Here is a tiny trained network, its code and every weight. The questions are about switching its units off for an input and a target symbol, where a switched-off unit gives its printed mean instead of its output.

import numpy as np


def w(rows, s, z=0):
    codes = np.array(rows[::2]) - 128.0
    scale = np.full(codes.shape[1], s)
    scale[-1] = z or s
    return codes * scale


def f(y):
    return np.maximum(y, 0)


def softmax(a):
    e = np.exp(a - a.max(-1, keepdims=True))
    return e / e.sum(-1, keepdims=True)


def log_softmax(a):
    a = a - a.max(-1, keepdims=True)
    return a - np.log(np.exp(a).sum(-1, keepdims=True))


def net(x, mask):
    ids = ['αβγδεζηλμξπστφψω'.index(c) for c in x.split()]
    T = len(ids)
    res = E[ids] + P[:T]
    u = 0
    for l in range(2):
        r = res
        for j in range(2):
            rows = slice(2 * j, 2 * j + 2)
            q, k, v = (r @ M[l][rows].T for M in (Q, K, V))
            z = softmax(np.where(np.tri(T) > 0, q @ k.T / 2**0.5, -1e9)) @ v
            o = O[l][rows]
            res = res + np.where(mask[u + j], z, o[:, -1]) @ o[:, :-1]
        u += 2
        y = f(res @ A[l][:, :-1].T + A[l][:, -1])
        res = res + np.where(mask[u : u + 8], y, B[l][:, -1]) @ B[l][:, :-1]
        u += 8
    return log_softmax(res[-1] @ U[:, :-1].T + U[:, -1])


Q, K, V, O, A, B = {}, {}, {}, {}, {}, {}
E = w([
[100,248,184],'α',
[136,155,146],'β',
[129,139,81],'γ',
[110,226,67],'δ',
[136,224,98],'ε',
[168,56,123],'ζ',
[165,107,189],'η',
[170,151,13],'λ',
[222,142,51],'μ',
[104,130,84],'ξ',
[145,115,97],'π',
[165,81,85],'σ',
[106,171,136],'τ',
[199,151,134],'φ',
[135,184,53],'ψ',
[79,99,94],'ω',
],0.016)
P = w([
[118,254,199],'0',
[187,92,53],'1',
[93,104,44],'2',
[102,77,105],'3',
[82,167,53],'4',
[109,33,192],'5',
[93,99,123],'6',
[97,139,105],'7',
[105,75,170],'8',
[115,152,100],'9',
[114,115,133],'10',
[126,114,137],'11',
[117,150,132],'12',
],0.0078)
Q[0] = w([
[92,55,128],'0.h0',
[137,69,174],'0.h0',
[147,200,166],'0.h1',
[184,253,130],'0.h1',
],0.0044)
K[0] = w([
[248,146,160],'0.h0',
[68,55,108],'0.h0',
[185,133,77],'0.h1',
[144,172,194],'0.h1',
],0.011)
V[0] = w([
[96,27,101],'0.h0',
[84,191,137],'0.h0',
[221,153,166],'0.h1',
[254,114,131],'0.h1',
],0.0096)
O[0] = w([
[240,206,86,42],'0.h0',
[137,99,71,119],'0.h0',
[37,80,83,231],'0.h1',
[93,74,254,254],'0.h1',
],0.007,0.0047)
A[0] = w([
[9,191,127,198],'0.n0',
[77,142,63,102],'0.n1',
[2,68,149,225],'0.n2',
[151,98,63,179],'0.n3',
[71,133,139,248],'0.n4',
[83,84,108,155],'0.n5',
[148,138,203,254],'0.n6',
[152,55,154,201],'0.n7',
],0.0091,0.0032)
B[0] = w([
[216,110,114,191],'0.n0',
[103,137,196,158],'0.n1',
[236,79,114,254],'0.n2',
[212,118,173,160],'0.n3',
[183,132,50,200],'0.n4',
[206,161,180,174],'0.n5',
[83,67,1,207],'0.n6',
[144,103,107,204],'0.n7',
],0.0071,0.0076)
Q[1] = w([
[101,17,73],'1.h0',
[79,79,140],'1.h0',
[144,149,126],'1.h1',
[3,186,60],'1.h1',
],0.0046)
K[1] = w([
[106,88,156],'1.h0',
[106,184,155],'1.h0',
[133,245,64],'1.h1',
[62,124,137],'1.h1',
],0.012)
V[1] = w([
[2,211,56],'1.h0',
[80,188,120],'1.h0',
[181,172,123],'1.h1',
[189,60,85],'1.h1',
],0.0061)
O[1] = w([
[134,104,143,1],'1.h0',
[130,166,255,55],'1.h0',
[100,194,111,139],'1.h1',
[100,120,104,227],'1.h1',
],0.0082,0.012)
A[1] = w([
[179,56,95,50],'1.n0',
[255,142,127,97],'1.n1',
[159,110,105,1],'1.n2',
[168,215,94,250],'1.n3',
[68,196,120,164],'1.n4',
[175,101,147,149],'1.n5',
[118,9,131,118],'1.n6',
[101,118,28,226],'1.n7',
],0.0095,0.003)
B[1] = w([
[180,209,116,217],'1.n0',
[230,190,157,171],'1.n1',
[109,232,145,154],'1.n2',
[185,6,187,160],'1.n3',
[245,126,159,129],'1.n4',
[8,238,96,150],'1.n5',
[148,186,112,197],'1.n6',
[140,1,116,250],'1.n7',
],0.0044,0.016)
U = w([
[207,162,96,191],'α',
[73,32,86,254],'β',
[143,125,184,149],'γ',
[101,115,146,34],'δ',
[158,101,192,24],'ε',
[56,184,75,41],'ζ',
[130,114,110,120],'η',
[142,56,186,137],'λ',
[162,254,110,41],'μ',
[152,95,209,107],'ξ',
[133,67,178,72],'π',
[93,162,114,40],'σ',
[108,164,112,10],'τ',
[137,156,62,185],'φ',
[153,126,157,93],'ψ',
[115,149,145,56],'ω',
],0.0075,0.0035)

Each question gives the input, a string of symbols that net reads in full, and the target symbol t.
The units are the heads (2 rows each of Q, K, V and O) and the neurons (one row each of A and B). Each row of codes is followed by its name. A weight is (code - 128) times the scale printed after its matrix; where a second scale follows, it is the last column's (O, A, B and U).
mask holds one flag per unit, layer by layer, with each layer's heads first. A switched-off unit (its flag False) gives its mean, the last column of its rows in O or B, instead of its output. The means were averaged over made-up inputs and are rounded, as every weight is.
A unit's drop is (log p(t) with every unit on - log p(t) with that unit switched off) / (log p(t) with every unit on - log p(t) with every unit switched off).
The circuit of an input: a set's keep is (log p(t) with only the set's units on - log p(t) with every unit switched off) / (log p(t) with every unit on - log p(t) with every unit switched off). Starting from the 12 units with the biggest drops (on a tie, the unit counted first), units are removed one at a time, each time the one whose removal leaves the highest keep (on an exact tie, the one counted first), for as long as the keep stays at least 0.8.
units of the circuit, in order: the units of the circuit, biggest drop first
most important unit: the unit with the biggest drop
top k neurons: the k neurons with the biggest drops, biggest first
k most important neurons of layer l: the k neurons of layer l with the biggest drops, biggest first
which heads matter: for each layer, one digit per head in row order, 1 if its drop is at least 0.15 and else 0, layers parted by /
drop when u is switched off: that unit's drop, to one decimal
input β δ η φ α, target α: top 3 neurons : (0.n0; 0.n2; 0.n4)
input τ η η φ φ φ ζ, target α: units of the circuit, in order : (0.n2; 1.n0; 1.n6)
input φ η φ σ, target α: units of the circuit, in order : (0.n2; 1.n0; 0.n5; 1.n1)
input ω φ φ φ ξ, target α: top 2 neurons : (0.n0; 0.n2)
input φ φ γ, target α: most important unit : 0.n2
input φ φ η, target α: which heads matter : 01 / 00
input φ α η δ, target α: top 2 neurons : (0.n0; 0.n2)
input φ φ η τ, target α: top 2 neurons : (0.n2; 0.n0)
input ε φ φ β, target α: top 2 neurons : (0.n2; 0.n0)
input η φ α π, target α: 2 most important neurons of layer 0 : (0.n2; 0.n5)
input φ μ α, target α: 2 most important neurons of layer 1 : (1.n1; 1.n0)
input ψ φ π, target α: 4 most important neurons of layer 0 : (0.n2; 0.n5; 0.n3; 0.n6)
input φ δ ζ, target α: 2 most important neurons of layer 1 : (1.n0; 1.n1)
input φ η ξ φ β φ φ μ φ φ, target β: 2 most important neurons of layer 1 : (1.n1; 1.n0)
input λ ψ ω, target α: most important neuron of layer 1 : (1.n1)
input φ η φ π τ ω, target α: 2 most important neurons of layer 0 : (0.n2; 0.n5)
input α φ λ σ, target α: drop when 0.n1 is switched off : 0.1
input φ φ φ λ ξ π φ, target β: drop when 0.n0 is switched off : 0.2
input φ π μ η η φ τ, target α: drop when 0.n0 is switched off : 0.6
input η λ λ φ μ ξ, target α: drop when 1.h1 is switched off : 0.0
